The symbols move the objects like this.
J643 ω J440
J643 α J216
J643 ζ J519
J643 σ J416
J643 ε J68
J643 π J115
J643 χ J745
J643 θ J507
J643 ρ J586
J769 ω J354
J769 α J498
J769 ζ J150
J769 σ J93
J769 ε J121
J769 π J468
J769 χ J167
J769 θ J376
J769 ρ J915
J692 ζ J505
J692 σ J330
J692 ε J432
J452 α J79
J452 σ J880
J452 ρ J754
J839 ζ J950
J839 π J226
J839 ρ J528
J510 ω J159
J510 α J547
J510 ζ J745
J510 σ J63
J510 ε J438
J510 π J576
J510 χ J519
J510 θ J42
J510 ρ J53
J786 α J286
J786 θ J880
J786 ρ J635
J376 ε J814
J376 π J829
J376 θ J769
J323 ω J588
J323 α J468
J323 ζ J324
J323 σ J18
J323 ε J532
J323 π J498
J323 χ J241
J323 θ J757
J323 ρ J739
J123 σ J785
J123 ε J762
J123 χ J505
J809 ω J121
J809 α J15
J809 ζ J604
J809 σ J442
J809 ε J354
J809 π J109
J809 χ J841
J809 θ J572
J809 ρ J695
J109 ω J957
J109 α J682
J109 ζ J331
J109 σ J195
J109 ε J553
J109 π J809
J109 χ J651
J109 θ J607
J109 ρ J610
J150 ζ J769
J150 ε J528
J150 π J330
J997 α J950
J997 π J880
J997 ρ J808
J607 ω J519
J607 α J346
J607 ζ J440
J607 σ J144
J607 ε J244
J607 π J572
J607 χ J159
J607 θ J109
J607 ρ J147
J63 σ J510
J63 χ J328
J63 θ J762
J18 α J505
J18 σ J323
J18 ε J754
J651 ω J42
J651 α J645
J651 ζ J388
J651 σ J124
J651 ε J592
J651 π J841
J651 χ J109
J651 θ J159
J651 ρ J705
J440 ω J643
J440 ζ J607
J440 θ J331
J144 ω J328
J144 σ J607
J144 θ J195
J757 α J829
J757 ε J635
J757 θ J323
J722 α J80
J722 ζ J189
J722 χ J903
J147 ω J286
J147 θ J610
J147 ρ J607
J195 ω J668
J195 α J319
J195 ζ J271
J195 σ J109
J195 ε J183
J195 π J442
J195 χ J124
J195 θ J144
J195 ρ J363
J808 ω J15
J808 α J121
J808 ζ J677
J808 σ J41
J808 ε J498
J808 π J532
J808 χ J513
J808 θ J520
J808 ρ J997
J509 ε J684
J509 χ J322
J509 ρ J785
J507 ω J331
J507 α J903
J507 ζ J957
J507 σ J432
J507 ε J330
J507 π J528
J507 χ J80
J507 θ J643
J507 ρ J226
J26 ζ J79
J26 σ J226
J26 ρ J432
J682 ω J532
J682 α J109
J682 ζ J533
J682 σ J319
J682 ε J588
J682 π J15
J682 χ J645
J682 θ J346
J682 ρ J66
J308 ζ J775
J308 σ J528
J308 π J432
J770 α J684
J770 χ J880
J770 ρ J189
J189 ω J645
J189 α J42
J189 ζ J722
J189 σ J238
J189 ε J241
J189 π J513
J189 χ J532
J189 θ J547
J189 ρ J770
J167 ε J819
J167 π J785
J167 χ J769
J754 ω J319
J754 α J668
J754 ζ J521
J754 σ J532
J754 ε J18
J754 π J41
J754 χ J238
J754 θ J307
J754 ρ J452
J159 ω J510
J159 χ J607
J159 θ J651
J174 ε J286
J174 θ J322
J174 ρ J829
J442 ω J775
J442 σ J809
J442 π J195
J592 ω J785
J592 ε J651
J592 χ J553
J72 ζ J322
J72 ε J226
J72 ρ J330
J15 ω J808
J15 α J809
J15 π J682
J599 ω J322
J599 ε J610
J599 ρ J553
J677 α J528
J677 ζ J808
J677 π J903
J20 ζ J684
J20 χ J226
J20 ρ J80
J286 ω J147
J286 α J786
J286 ζ J586
J286 σ J799
J286 ε J174
J286 π J659
J286 χ J53
J286 θ J902
J286 ρ J519
J519 ω J607
J519 α J635
J519 ζ J643
J519 σ J328
J519 ε J829
J519 π J814
J519 χ J510
J519 θ J957
J519 ρ J286
J79 ω J363
J79 α J452
J79 ζ J26
J79 σ J902
J79 ε J994
J79 π J813
J79 χ J700
J79 θ J799
J79 ρ J668
J328 ω J144
J328 α J307
J328 ζ J416
J328 σ J519
J328 ε J766
J328 π J435
J328 χ J63
J328 θ J668
J328 ρ J799
J705 ω J684
J705 χ J610
J705 ρ J651
J331 ω J507
J331 α J533
J331 ζ J109
J331 σ J271
J331 ε J398
J331 π J604
J331 χ J388
J331 θ J440
J331 ρ J606
J766 σ J829
J766 ε J328
J766 θ J505
J319 ω J754
J319 α J195
J319 σ J682
J533 ω J903
J533 α J331
J533 ζ J682
J547 α J510
J547 χ J635
J547 θ J189
J505 ω J183
J505 α J18
J505 ζ J692
J505 σ J468
J505 ε J668
J505 π J93
J505 χ J123
J505 θ J766
J505 ρ J994
J124 ω J762
J124 σ J651
J124 χ J195
J586 ζ J286
J586 θ J226
J586 ρ J643
J528 ω J604
J528 α J677
J528 ζ J121
J528 σ J308
J528 ε J150
J528 π J507
J528 χ J90
J528 θ J115
J528 ρ J839
J520 α J814
J520 π J635
J520 θ J808
J785 ω J592
J785 α J241
J785 ζ J729
J785 σ J123
J785 ε J42
J785 π J167
J785 χ J468
J785 θ J438
J785 ρ J509
J915 ε J950
J915 π J322
J915 ρ J769
J775 ω J442
J775 α J41
J775 ζ J308
J775 σ J121
J775 ε J93
J775 π J668
J775 χ J500
J775 θ J435
J775 ρ J813
J819 ω J841
J819 α J513
J819 ζ J90
J819 σ J500
J819 ε J167
J819 π J42
J819 χ J121
J819 θ J576
J819 ρ J828
J226 ω J606
J226 α J487
J226 ζ J902
J226 σ J26
J226 ε J72
J226 π J839
J226 χ J20
J226 θ J586
J226 ρ J507
J90 ζ J819
J90 π J80
J90 χ J528
J307 α J328
J307 σ J635
J307 θ J754
J762 ω J124
J762 α J238
J762 ζ J314
J762 σ J42
J762 ε J123
J762 π J500
J762 χ J668
J762 θ J63
J762 ρ J700
J814 ω J572
J814 α J520
J814 ζ J115
J814 σ J435
J814 ε J376
J814 π J519
J814 χ J576
J814 θ J121
J814 ρ J659
J468 ω J553
J468 α J323
J468 ζ J330
J468 σ J505
J468 ε J957
J468 π J769
J468 χ J785
J468 θ J829
J468 ρ J322
J799 σ J286
J799 θ J79
J799 ρ J328
J115 ζ J814
J115 π J643
J115 θ J528
J828 π J684
J828 χ J950
J828 ρ J819
J93 σ J769
J93 ε J775
J93 π J505
J41 α J775
J41 σ J808
J41 π J754
J363 ω J79
J363 σ J610
J363 ρ J195
J739 α J322
J739 ε J880
J739 ρ J323
J588 ω J323
J588 α J553
J588 ε J682
J841 ω J819
J841 π J651
J841 χ J809
J500 σ J819
J500 π J762
J500 χ J775
J68 ζ J829
J68 ε J643
J68 θ J330
J435 σ J814
J435 π J328
J435 θ J775
J416 ζ J328
J416 σ J643
J416 θ J432
J553 ω J468
J553 α J588
J553 ζ J398
J553 σ J183
J553 ε J109
J553 π J354
J553 χ J592
J553 θ J244
J553 ρ J599
J244 ω J829
J244 ε J607
J244 θ J553
J330 ω J398
J330 α J324
J330 ζ J468
J330 σ J692
J330 ε J507
J330 π J150
J330 χ J729
J330 θ J68
J330 ρ J72
J729 ζ J785
J729 ε J80
J729 χ J330
J745 ζ J510
J745 χ J643
J745 θ J80
J53 χ J286
J53 θ J684
J53 ρ J510
J322 ω J599
J322 α J739
J322 ζ J72
J322 σ J994
J322 ε J902
J322 π J915
J322 χ J509
J322 θ J174
J322 ρ J468
J635 ω J346
J635 α J519
J635 ζ J216
J635 σ J307
J635 ε J757
J635 π J520
J635 χ J547
J635 θ J532
J635 ρ J786
J829 ω J244
J829 α J757
J829 ζ J68
J829 σ J766
J829 ε J519
J829 π J376
J829 χ J438
J829 θ J468
J829 ρ J174
J42 ω J651
J42 α J189
J42 ζ J80
J42 σ J762
J42 ε J785
J42 π J819
J42 χ J957
J42 θ J510
J42 ρ J684
J80 ω J388
J80 α J722
J80 ζ J42
J80 σ J314
J80 ε J729
J80 π J90
J80 χ J507
J80 θ J745
J80 ρ J20
J432 ω J271
J432 α J521
J432 ζ J668
J432 σ J507
J432 ε J692
J432 π J308
J432 χ J314
J432 θ J416
J432 ρ J26
J314 ζ J762
J314 σ J80
J314 χ J432
J994 σ J322
J994 ε J79
J994 ρ J505
J388 ω J80
J388 ζ J651
J388 χ J331
J121 ω J809
J121 α J808
J121 ζ J528
J121 σ J775
J121 ε J769
J121 π J957
J121 χ J819
J121 θ J814
J121 ρ J950
J238 α J762
J238 σ J189
J238 χ J754
J880 ω J66
J880 α J902
J880 ζ J487
J880 σ J452
J880 ε J739
J880 π J997
J880 χ J770
J880 θ J786
J880 ρ J532
J498 α J769
J498 ε J808
J498 π J323
J66 ω J880
J66 α J610
J66 ρ J682
J354 ω J769
J354 ε J809
J354 π J553
J271 ω J432
J271 ζ J195
J271 σ J331
J346 ω J635
J346 α J607
J346 θ J682
J183 ω J505
J183 σ J553
J183 ε J195
J684 ω J705
J684 α J770
J684 ζ J20
J684 σ J700
J684 ε J509
J684 π J828
J684 χ J902
J684 θ J53
J684 ρ J42
J950 ω J695
J950 α J997
J950 ζ J839
J950 σ J813
J950 ε J915
J950 π J902
J950 χ J828
J950 θ J659
J950 ρ J121
J521 α J432
J521 ζ J754
J521 σ J903
J610 ω J902
J610 α J66
J610 ζ J606
J610 σ J363
J610 ε J599
J610 π J695
J610 χ J705
J610 θ J147
J610 ρ J109
J700 σ J684
J700 χ J79
J700 ρ J762
J324 α J330
J324 ζ J323
J324 ε J903
J487 α J226
J487 ζ J880
J487 ρ J903
J606 ω J226
J606 ζ J610
J606 ρ J331
J241 α J785
J241 ε J189
J241 χ J323
J576 π J510
J576 χ J814
J576 θ J819
J668 ω J195
J668 α J754
J668 ζ J432
J668 σ J957
J668 ε J505
J668 π J775
J668 χ J762
J668 θ J328
J668 ρ J79
J645 ω J189
J645 α J651
J645 χ J682
J513 α J819
J513 π J189
J513 χ J808
J532 ω J682
J532 α J957
J532 ζ J903
J532 σ J754
J532 ε J323
J532 π J808
J532 χ J189
J532 θ J635
J532 ρ J880
J813 σ J950
J813 π J79
J813 ρ J775
J604 ω J528
J604 ζ J809
J604 π J331
J659 π J286
J659 θ J950
J659 ρ J814
J216 α J643
J216 ζ J635
J216 θ J903
J398 ω J330
J398 ζ J553
J398 ε J331
J957 ω J109
J957 α J532
J957 ζ J507
J957 σ J668
J957 ε J468
J957 π J121
J957 χ J42
J957 θ J519
J957 ρ J902
J903 ω J533
J903 α J507
J903 ζ J532
J903 σ J521
J903 ε J324
J903 π J677
J903 χ J722
J903 θ J216
J903 ρ J487
J438 ε J510
J438 χ J829
J438 θ J785
J695 ω J950
J695 π J610
J695 ρ J809
J572 ω J814
J572 π J607
J572 θ J809
J902 ω J610
J902 α J880
J902 ζ J226
J902 σ J79
J902 ε J322
J902 π J950
J902 χ J684
J902 θ J286
J902 ρ J957

In the rows, 67 means zero.

The rows follow the links: the fewer symbols apart two objects are, the more alike their rows tend to be.

Each row is also shifted at random along 8 hidden directions that mean nothing.

Some objects, each with a row of numbers:
J814: 63,75,70,70,43,64,59,63,76,68,76,61,84,55,59,54,63,74,75,53,63,64,78,96,62,74,61,71,60,78,62,76,72,58,84,74,74,59,62,60,64,71,77,66,67,53,79,65,55,65,81,59,72,74,71
J635: 71,71,44,71,67,66,61,65,64,68,68,83,66,67,60,71,74,45,68,61,80,73,54,64,59,58,80,65,81,78,47,77,62,59,80,47,74,50,72,64,64,67,68,57,62,64,57,65,58,69,43,62,63,76,64
J505: 66,78,71,56,69,62,60,43,40,62,70,73,42,67,82,59,72,37,57,84,92,68,74,72,69,70,56,54,69,38,61,57,68,85,66,58,71,69,74,86,97,50,57,59,71,51,60,78,80,74,63,67,85,68,45
J606: 72,60,97,75,66,71,67,67,71,76,74,63,80,45,67,33,64,76,77,59,46,70,75,68,67,48,77,65,73,48,78,52,65,87,55,88,43,58,64,56,76,65,47,72,70,45,77,68,81,66,74,57,73,72,67
J438: 66,62,92,63,57,70,66,53,63,61,73,45,76,69,62,57,81,63,67,65,84,58,68,75,74,72,63,61,49,73,71,55,75,71,62,71,66,80,58,66,80,62,49,64,77,51,72,71,86,53,61,75,81,88,53
J547: 72,70,85,75,64,79,65,69,59,74,71,53,95,53,44,62,67,72,81,56,58,63,69,56,69,74,68,76,64,71,59,55,73,88,53,74,49,67,57,56,77,80,60,63,88,56,65,56,69,55,82,57,89,79,70
J271: 51,54,78,81,60,71,76,78,70,43,70,49,97,70,70,64,63,83,74,64,39,61,85,67,64,65,68,65,63,80,80,75,56,54,77,82,76,61,69,49,38,69,71,94,50,76,84,51,64,70,83,64,68,72,69
J322: 76,58,64,69,59,60,73,71,89,63,59,66,61,63,75,82,60,83,59,66,53,67,62,59,77,58,74,57,57,81,72,77,55,55,64,63,82,68,67,45,43,75,83,69,53,73,65,73,69,65,53,70,51,62,76
J599: 75,57,64,77,49,66,82,77,90,66,61,51,73,94,64,74,64,88,57,57,64,65,68,77,87,60,72,72,60,88,69,79,66,33,76,67,67,65,79,70,47,78,86,83,54,76,71,72,62,71,66,73,44,61,85
J766: 61,51,73,62,55,58,78,60,78,59,74,58,66,80,62,66,69,71,63,64,82,56,70,76,83,59,54,68,54,76,71,63,81,77,57,67,65,79,65,73,56,65,60,66,66,65,57,71,77,66,59,64,65,67,61
J66: 75,71,80,57,74,63,66,68,58,72,65,73,61,37,79,56,80,56,58,68,63,74,52,56,65,52,77,50,82,42,68,71,57,77,64,55,70,61,69,58,76,60,52,62,59,67,69,68,71,66,55,73,55,81,69
J308: 55,76,49,69,79,59,60,76,76,72,74,97,69,58,75,76,53,76,69,68,44,78,75,45,52,61,59,68,66,63,64,61,59,70,53,63,65,61,66,65,55,76,72,70,67,72,61,62,48,80,57,66,75,48,68
J72: 69,46,52,68,68,60,72,73,88,69,70,73,62,79,75,73,62,74,52,68,66,67,64,70,73,48,78,65,66,83,74,73,63,62,65,55,78,71,68,74,58,73,61,74,54,69,68,68,71,75,46,78,52,69,79
J238: 74,72,61,63,62,70,63,72,77,77,70,71,69,71,53,68,63,69,71,66,77,67,66,49,63,80,67,85,67,58,48,55,79,69,54,65,44,84,80,79,62,66,65,62,89,74,51,76,56,54,84,63,83,60,58
J124: 69,55,51,64,71,64,68,77,103,53,60,93,66,58,88,60,61,69,66,64,50,90,46,51,59,71,69,46,60,67,62,77,67,50,76,57,77,70,84,55,36,67,72,79,36,80,71,75,29,69,42,77,46,73,73
J498: 62,74,77,75,69,74,57,56,34,72,74,66,73,63,59,72,84,48,53,67,76,72,83,71,66,66,67,60,84,73,60,70,53,71,63,59,75,57,59,74,87,76,55,57,62,59,53,53,79,65,52,76,72,81,63
J841: 65,94,43,76,78,73,58,66,55,79,65,80,71,71,52,87,73,67,68,89,81,80,67,49,51,91,63,79,71,70,51,67,64,32,73,65,65,55,69,83,77,82,80,66,86,66,63,78,38,80,84,69,84,45,74
J839: 63,66,65,55,86,53,63,72,87,66,75,77,55,69,83,76,65,57,53,71,78,64,66,60,70,52,69,64,62,66,86,61,58,67,52,69,83,88,67,75,57,70,55,58,63,80,68,80,79,58,34,84,52,58,73
J957: 66,72,48,73,67,78,53,58,63,73,71,80,62,83,67,73,69,52,61,73,77,68,72,78,54,54,67,69,80,82,57,79,64,49,87,54,72,50,66,75,75,75,76,67,60,58,62,78,61,75,52,54,64,71,62
J363: 68,69,65,64,64,64,71,72,76,59,70,58,66,71,69,56,62,65,68,66,62,64,68,60,74,56,65,68,68,60,79,67,63,76,63,74,57,62,73,77,59,69,62,74,66,70,66,67,67,73,71,62,55,55,68
J705: 81,73,84,68,73,70,70,72,62,54,55,61,79,36,83,61,66,82,68,85,21,81,62,60,59,76,75,43,64,64,78,83,46,56,78,66,80,53,62,29,62,70,73,85,51,65,81,56,56,75,69,74,59,79,68
J994: 72,72,68,74,61,48,75,64,76,66,74,74,66,49,59,61,64,77,60,64,55,69,72,43,77,67,68,71,61,59,61,60,58,46,49,54,67,74,74,56,51,77,77,70,69,60,65,78,55,71,55,62,69,69,67
J695: 66,64,73,61,72,80,69,71,68,67,64,57,69,65,77,55,62,62,66,64,68,76,62,89,65,54,67,51,65,71,88,71,54,86,68,76,66,52,58,73,82,62,61,72,64,67,70,57,74,76,64,77,40,58,77
J819: 66,87,49,68,78,81,52,57,60,82,73,71,53,89,59,75,65,43,57,82,118,67,71,76,52,75,70,75,71,71,58,64,69,65,72,63,57,77,59,106,90,67,65,59,81,63,56,83,71,63,65,68,81,48,57
J68: 63,76,56,73,66,60,72,64,60,77,69,63,54,79,59,78,75,84,73,73,78,61,70,70,74,70,63,85,67,68,57,61,77,60,67,66,68,63,66,78,75,73,73,68,82,60,70,68,77,70,78,68,85,58,67
J452: 76,70,50,78,59,69,72,87,90,76,70,71,85,68,47,68,60,86,68,49,45,72,67,32,75,60,77,89,72,73,55,54,68,70,53,64,49,70,77,63,40,80,83,66,73,72,49,62,49,60,75,58,63,50,72
J63: 68,86,57,52,92,53,64,58,25,46,65,76,55,56,77,95,68,57,71,104,72,66,58,61,57,88,49,59,64,56,65,65,61,68,67,54,80,70,66,57,81,65,66,75,79,79,80,66,66,81,67,81,83,61,53
J226: 74,49,96,48,72,57,65,71,81,70,61,74,50,44,106,47,56,75,72,66,45,62,65,70,78,50,72,52,60,35,92,59,75,110,56,85,63,81,61,48,72,41,55,63,66,69,86,64,94,55,70,62,67,74,69
J307: 66,52,64,55,50,60,73,68,70,52,67,65,59,72,77,72,68,55,55,62,82,66,56,82,76,63,72,59,67,81,73,77,69,70,83,53,91,87,75,68,50,57,63,62,50,94,66,63,72,61,42,86,42,92,66
J15: 64,88,83,65,64,63,76,80,73,77,65,59,78,71,46,97,71,90,89,61,59,48,67,34,85,90,59,100,67,57,68,64,73,57,47,96,54,82,71,59,40,70,82,59,85,83,53,61,74,52,107,58,82,49,80
J519: 71,54,77,65,60,64,75,70,83,66,61,75,73,63,69,62,57,87,81,53,41,68,69,80,68,59,51,66,55,79,74,71,80,72,75,81,57,55,64,40,65,65,70,77,69,63,70,55,54,80,79,56,63,73,77
J189: 77,77,66,77,61,75,62,64,84,89,71,73,82,67,42,54,63,75,79,53,62,72,66,41,60,71,76,77,77,63,50,51,76,73,55,68,34,68,68,63,71,69,73,62,87,54,51,67,54,57,85,48,84,70,70
J442: 60,87,67,70,53,53,66,77,64,62,67,65,76,56,58,64,73,85,72,64,57,71,77,71,62,84,62,78,67,65,61,76,65,29,73,72,71,67,77,64,49,71,86,73,61,62,71,67,45,74,80,60,81,62,71
J950: 74,65,48,81,70,64,54,70,104,78,78,96,82,40,68,48,45,69,66,46,33,92,63,41,54,41,70,57,65,73,63,70,52,71,58,59,66,44,57,48,54,80,78,66,52,57,57,63,43,76,42,63,53,54,85
J510: 70,76,54,66,76,70,63,55,63,70,67,71,67,66,60,74,71,60,70,80,78,73,57,66,57,74,69,74,66,75,52,70,73,51,79,59,67,67,71,69,73,71,77,66,76,56,73,79,57,63,64,65,84,68,59
J828: 72,77,90,62,73,55,61,77,77,78,63,80,65,25,86,52,50,89,72,71,35,79,63,67,62,80,68,61,53,38,71,64,72,83,54,75,55,67,63,42,77,56,76,72,74,63,79,69,50,68,86,61,78,69,68
J26: 69,51,40,53,81,62,67,72,64,71,66,84,30,64,107,43,60,57,57,77,71,85,60,103,50,61,70,50,75,41,80,71,68,86,93,53,68,59,84,89,99,51,59,69,58,71,81,77,60,95,60,74,48,67,53
J331: 59,56,74,57,62,62,72,69,113,74,66,89,47,69,80,46,67,67,77,59,88,54,55,49,72,50,77,61,64,44,71,55,79,80,53,82,50,83,78,72,46,48,56,57,66,59,74,80,74,55,54,61,67,58,65
J93: 56,57,75,59,51,55,72,66,92,66,70,73,65,57,82,51,65,64,55,53,60,75,78,80,72,64,63,59,49,74,66,72,72,67,62,64,69,77,77,64,48,60,61,65,50,65,65,69,64,66,54,72,67,77,63
J507: 59,47,73,91,56,96,68,68,64,67,77,43,95,98,51,51,67,74,64,56,50,62,95,99,56,53,75,78,75,98,75,71,59,77,89,82,61,52,54,78,74,76,52,93,69,49,78,57,70,75,82,58,63,81,64
J745: 66,44,58,84,64,84,65,64,61,58,73,52,90,87,59,73,66,73,67,65,61,71,71,101,49,72,77,69,68,105,81,81,61,56,94,67,77,61,58,65,69,73,64,89,60,72,87,56,61,67,67,72,59,84,66

From each start, follow one symbol. Which object do you reach?
Answers are names.
65,76,68,77,68,57,71,67,70,77,69,87,76,42,55,79,74,71,86,63,48,72,61,12,69,67,65,72,72,54,47,62,62,61,40,64,62,53,74,45,51,75,72,58,70,52,50,61,60,63,64,64,77,64,76
ω J323
54,68,86,63,69,69,62,71,50,61,65,62,69,68,80,72,81,61,62,80,77,62,72,88,65,69,68,62,73,67,81,74,57,56,78,83,83,62,69,69,62,61,60,66,65,75,87,63,79,74,71,79,67,72,69
ζ J809
64,62,43,66,97,71,68,79,32,67,60,77,53,78,77,96,63,65,78,85,51,77,58,81,57,74,63,65,82,73,74,73,65,95,88,64,75,47,58,59,101,71,73,76,77,87,74,47,79,90,88,78,60,55,73
θ J903
67,66,73,67,70,50,66,67,80,69,74,75,59,49,77,64,63,72,54,63,61,73,75,59,77,60,66,62,56,62,75,67,59,75,45,63,66,68,62,60,68,64,66,57,64,61,62,74,72,72,48,74,64,61,75
ε J950
66,62,95,53,57,74,73,56,59,71,49,43,51,66,95,50,82,66,69,82,88,76,71,112,66,94,68,44,58,45,73,75,83,74,87,71,71,75,77,72,102,41,59,77,64,60,83,78,78,70,93,73,62,88,64
ε J651
76,67,94,80,59,70,68,56,64,63,70,49,86,49,68,55,72,78,49,63,58,60,76,65,72,72,79,62,59,71,64,75,61,47,61,60,70,76,68,48,66,75,66,75,66,48,69,71,65,58,62,72,78,90,65
χ J322
64,73,39,64,86,53,71,76,64,63,61,86,48,80,63,88,61,86,79,82,67,67,58,58,66,81,55,89,64,57,62,64,74,63,64,59,61,73,75,70,66,67,85,70,89,83,77,72,59,77,82,62,81,36,64
ζ J328
69,64,80,74,62,79,67,84,93,71,67,60,93,71,52,68,64,67,64,53,59,74,65,63,67,67,76,67,62,86,68,66,66,74,56,78,55,73,59,60,47,73,62,64,61,73,50,60,65,50,70,77,59,71,74
χ J808
72,63,69,61,76,64,72,70,79,58,57,79,73,63,69,67,62,80,85,69,57,78,50,50,72,73,62,52,54,70,64,68,73,72,55,75,63,61,65,50,57,66,71,70,68,69,75,66,57,64,68,73,59,59,77
θ J651
79,81,51,79,86,68,70,72,29,54,81,47,76,86,35,103,66,61,65,78,74,45,63,41,71,63,65,92,72,84,66,61,51,65,52,62,66,61,48,72,72,97,71,65,89,81,52,59,83,58,64,68,70,51,74
α J286
73,61,57,68,67,67,61,61,84,83,74,91,56,64,68,61,73,53,61,61,88,82,53,45,64,65,76,62,75,54,43,60,81,75,51,55,57,78,77,78,79,62,58,49,72,60,46,77,57,70,53,73,70,70,68
ε J189
58,85,78,68,54,60,62,55,49,59,89,51,87,58,47,60,71,54,72,66,79,54,80,67,69,69,53,81,63,71,62,64,70,57,57,70,67,70,57,75,63,72,59,60,81,58,63,63,73,57,63,60,92,76,51
θ J775
63,80,68,58,69,53,67,70,45,73,68,75,54,66,67,71,79,68,69,69,81,56,71,57,63,82,73,88,77,32,53,55,82,69,65,65,61,81,85,81,71,59,63,59,90,73,62,77,76,60,79,60,91,70,49
ζ J754
81,46,61,52,80,84,68,60,78,62,75,63,46,77,73,58,50,49,74,64,87,62,61,76,80,36,57,54,56,76,102,50,73,135,56,71,46,67,50,88,95,55,44,56,77,72,62,65,93,64,49,70,41,48,71
ε J174
78,70,60,57,71,63,75,72,57,65,61,61,52,67,69,68,64,74,79,76,66,68,51,80,72,68,63,68,68,57,73,72,77,75,71,68,60,53,70,70,88,67,74,76,80,75,80,62,69,76,78,70,59,51,71
ρ J607
65,65,46,44,75,50,68,69,92,75,67,89,31,59,95,52,50,62,56,70,78,87,58,88,65,70,64,56,65,43,69,74,75,73,69,57,67,73,79,87,79,49,70,66,65,80,63,82,50,81,62,72,52,52,65
σ J950
80,55,64,57,83,71,71,70,75,67,61,77,58,53,83,62,51,73,73,71,55,88,43,71,67,64,69,53,55,68,78,67,79,97,69,67,53,68,61,51,83,64,70,71,73,73,78,67,53,71,70,72,57,58,72
χ J286
